Below are the code and all the weights of a small trained network. Each question names an input and a class and asks about switching units off, where a switched-off unit gives its printed mean instead of its output.

import numpy as np


def w(rows, s, z=0):
    codes = np.array(rows[::2]) - 128.0
    scale = np.full(codes.shape[1], s)
    scale[-1] = z or s
    return codes * scale


def f(y):
    return np.maximum(y, 0)


def log_softmax(a):
    a = a - a.max(-1, keepdims=True)
    return a - np.log(np.exp(a).sum(-1, keepdims=True))


def net(x, mask):
    res = np.array(x, float).reshape(1, 8) / 4 @ E
    y = f(res @ A[0][:, :-1].T + A[0][:, -1])
    res = res + np.where(mask, y, B[0][:, -1]) @ B[0][:, :-1]
    return log_softmax(res[-1] @ U[:, :-1].T + U[:, -1])


A, B = {}, {}
E = w([
[166,56,149,159,60,219,109],'x0',
[97,170,127,247,147,142,96],'x1',
[136,138,133,129,116,134,141],'x2',
[89,102,28,159,107,133,163],'x3',
[64,172,134,102,44,129,84],'x4',
[135,136,132,133,119,133,140],'x5',
[125,121,127,125,133,121,121],'x6',
[32,102,172,102,145,169,176],'x7',
],0.012)
A[0] = w([
[106,191,99,127,33,130,107,58],'N1',
[54,189,128,141,176,91,227,101],'N2',
[51,139,138,130,62,107,60,100],'N3',
[186,136,124,161,125,104,107,134],'N4',
[163,183,254,141,170,146,93,14],'N5',
[80,132,23,207,117,152,189,94],'N6',
[118,144,123,65,100,144,83,114],'N7',
[129,130,100,68,181,40,170,136],'N8',
[105,222,122,155,185,124,140,122],'N9',
[30,99,207,153,171,179,191,73],'N10',
[179,168,47,169,118,131,86,129],'N11',
[111,189,154,112,80,148,92,20],'N12',
[98,194,86,90,124,89,141,173],'N13',
[141,169,120,163,67,100,90,138],'N14',
[155,125,76,107,131,125,99,107],'N15',
[137,114,46,79,93,142,178,179],'N16',
[136,5,128,174,69,165,109,22],'N17',
[203,156,80,143,151,153,90,93],'N18',
[193,56,141,102,191,135,174,202],'N19',
[195,158,108,101,98,55,83,131],'N20',
[160,126,133,173,196,161,171,26],'N21',
[129,184,112,103,170,36,150,1],'N22',
[99,157,135,120,82,104,106,19],'N23',
[84,161,141,207,178,163,97,214],'N24',
[173,120,130,184,201,129,184,75],'N25',
[119,116,137,232,98,129,124,189],'N26',
[145,126,152,147,78,190,87,129],'N27',
],0.011,0.0036)
B[0] = w([
[146,119,94,169,142,93,168,203],'N1',
[117,124,100,123,106,154,109,219],'N2',
[86,107,110,159,139,69,152,218],'N3',
[91,184,116,137,145,172,161,192],'N4',
[217,146,38,49,196,71,51,231],'N5',
[217,134,99,41,174,68,79,218],'N6',
[97,97,155,156,153,95,190,188],'N7',
[125,136,168,177,137,160,98,230],'N8',
[185,91,203,147,68,176,81,210],'N9',
[74,159,33,105,139,183,141,239],'N10',
[101,179,110,87,123,159,139,211],'N11',
[145,108,89,170,141,97,155,183],'N12',
[159,88,160,142,91,154,72,203],'N13',
[95,114,135,134,160,145,168,195],'N14',
[89,142,135,101,121,127,127,164],'N15',
[127,124,213,80,185,83,87,209],'N16',
[136,81,111,154,117,156,58,229],'N17',
[85,189,101,134,118,147,142,198],'N18',
[72,134,149,167,93,72,138,249],'N19',
[54,149,123,94,129,182,155,219],'N20',
[89,75,93,169,121,74,145,190],'N21',
[149,84,101,176,117,163,74,211],'N22',
[123,103,80,177,121,97,165,164],'N23',
[89,165,254,109,148,113,164,238],'N24',
[122,144,114,196,111,92,170,214],'N25',
[132,132,219,117,143,140,114,217],'N26',
[146,107,141,130,104,132,75,213],'N27',
],0.0087,0.011)
U = w([
[199,146,61,47,220,28,53,84],'0',
[147,92,130,222,49,210,43,78],'1',
[88,120,83,250,124,12,216,82],'2',
[40,198,58,93,139,249,180,100],'3',
[112,141,153,128,129,113,120,246],'4',
[111,137,254,100,137,110,150,165],'5',
],0.0092,0.012)

Each question gives the input, the list of numbers given to net, and the class t.
The units are the neurons (one row each of A and B). Each row of codes is followed by its name. A weight is (code - 128) times the scale printed after its matrix; where a second scale follows, it is the last column's (A, B and U).
mask holds one flag per neuron, in row order. A switched-off neuron (its flag False) gives its mean, the last column of its row in B, instead of its output. The means were averaged over made-up inputs and are rounded, as every weight is.
A unit's drop is (log p(t) with every unit on - log p(t) with that unit switched off) / (log p(t) with every unit on - log p(t) with every unit switched off).
The circuit of an input: a set's keep is (log p(t) with only the set's units on - log p(t) with every unit switched off) / (log p(t) with every unit on - log p(t) with every unit switched off). Starting from the 12 units with the biggest drops (on a tie, the unit counted first), units are removed one at a time, each time the one whose removal leaves the highest keep (on an exact tie, the one counted first), for as long as the keep stays at least 0.8.
units of the circuit, in order: the units of the circuit, biggest drop first
most important unit: the unit with the biggest drop
top k neurons: the k neurons with the biggest drops, biggest first
input [2,-3,-2,8,2,-5,3,-7], class 0: units of the circuit, in order => [N6]
input [-8,-6,8,-5,5,5,8,3], class 1: units of the circuit, in order => [N22; N13; N8]
input [1,6,-4,7,4,0,8,-8], class 3: top 2 neurons => [N11; N5]
input [-5,-7,5,-6,-7,-6,-6,6], class 2: top 2 neurons => [N19; N6]
input [-8,8,6,-5,-1,-4,-6,3], class 1: units of the circuit, in order => [N9; N22]
input [-7,-5,5,-3,5,5,1,-4], class 1: units of the circuit, in order => [N22; N13]
input [3,-6,1,7,7,-3,0,2], class 0: top 3 neurons => [N16; N6; N19]
input [-8,-7,4,-3,2,-8,8,-8], class 1: top 3 neurons => [N22; N13; N8]
input [3,1,6,6,-7,1,-7,-8], class 3: top 3 neurons => [N11; N18; N4]
input [-8,0,-1,-7,-7,-1,-8,-7], class 1: units of the circuit, in order => [N22; N9]
input [-5,-4,-8,4,-4,1,-4,0], class 1: units of the circuit, in order => [N8; N22; N13]
input [-5,-8,-6,4,0,4,-4,0], class 5: top 2 neurons => [N16; N5]
input [1,-6,7,4,-3,1,-2,0], class 5: units of the circuit, in order => [N5; N16]
input [3,8,1,6,-1,6,-4,1], class 5: top 2 neurons => [N24; N26]
input [0,-4,-1,-1,-3,-5,4,-6], class 3: most important unit => N20
input [-2,7,-1,5,2,8,-4,1], class 5: top 2 neurons => [N24; N5]
input [-4,0,-8,5,5,2,1,3], class 0: top 2 neurons => [N6; N19]
input [5,7,8,-1,-4,8,2,-4], class 5: units of the circuit, in order => [N24; N26]
input [-3,-1,8,-7,4,5,-3,7], class 0: top 2 neurons => [N5; N20]
input [-8,5,-6,7,1,5,-2,-1], class 1: top 4 neurons => [N9; N5; N13; N22]
input [-7,-7,0,-4,-7,5,-7,-7], class 1: units of the circuit, in order => [N22; N8]
input [0,6,1,-3,8,-3,0,8], class 2: units of the circuit, in order => [N3]
input [0,6,-3,-3,-2,0,-6,7], class 3: top 2 neurons => [N10; N16]
input [-7,3,-6,6,6,-6,4,7], class 1: units of the circuit, in order => [N13; N9]
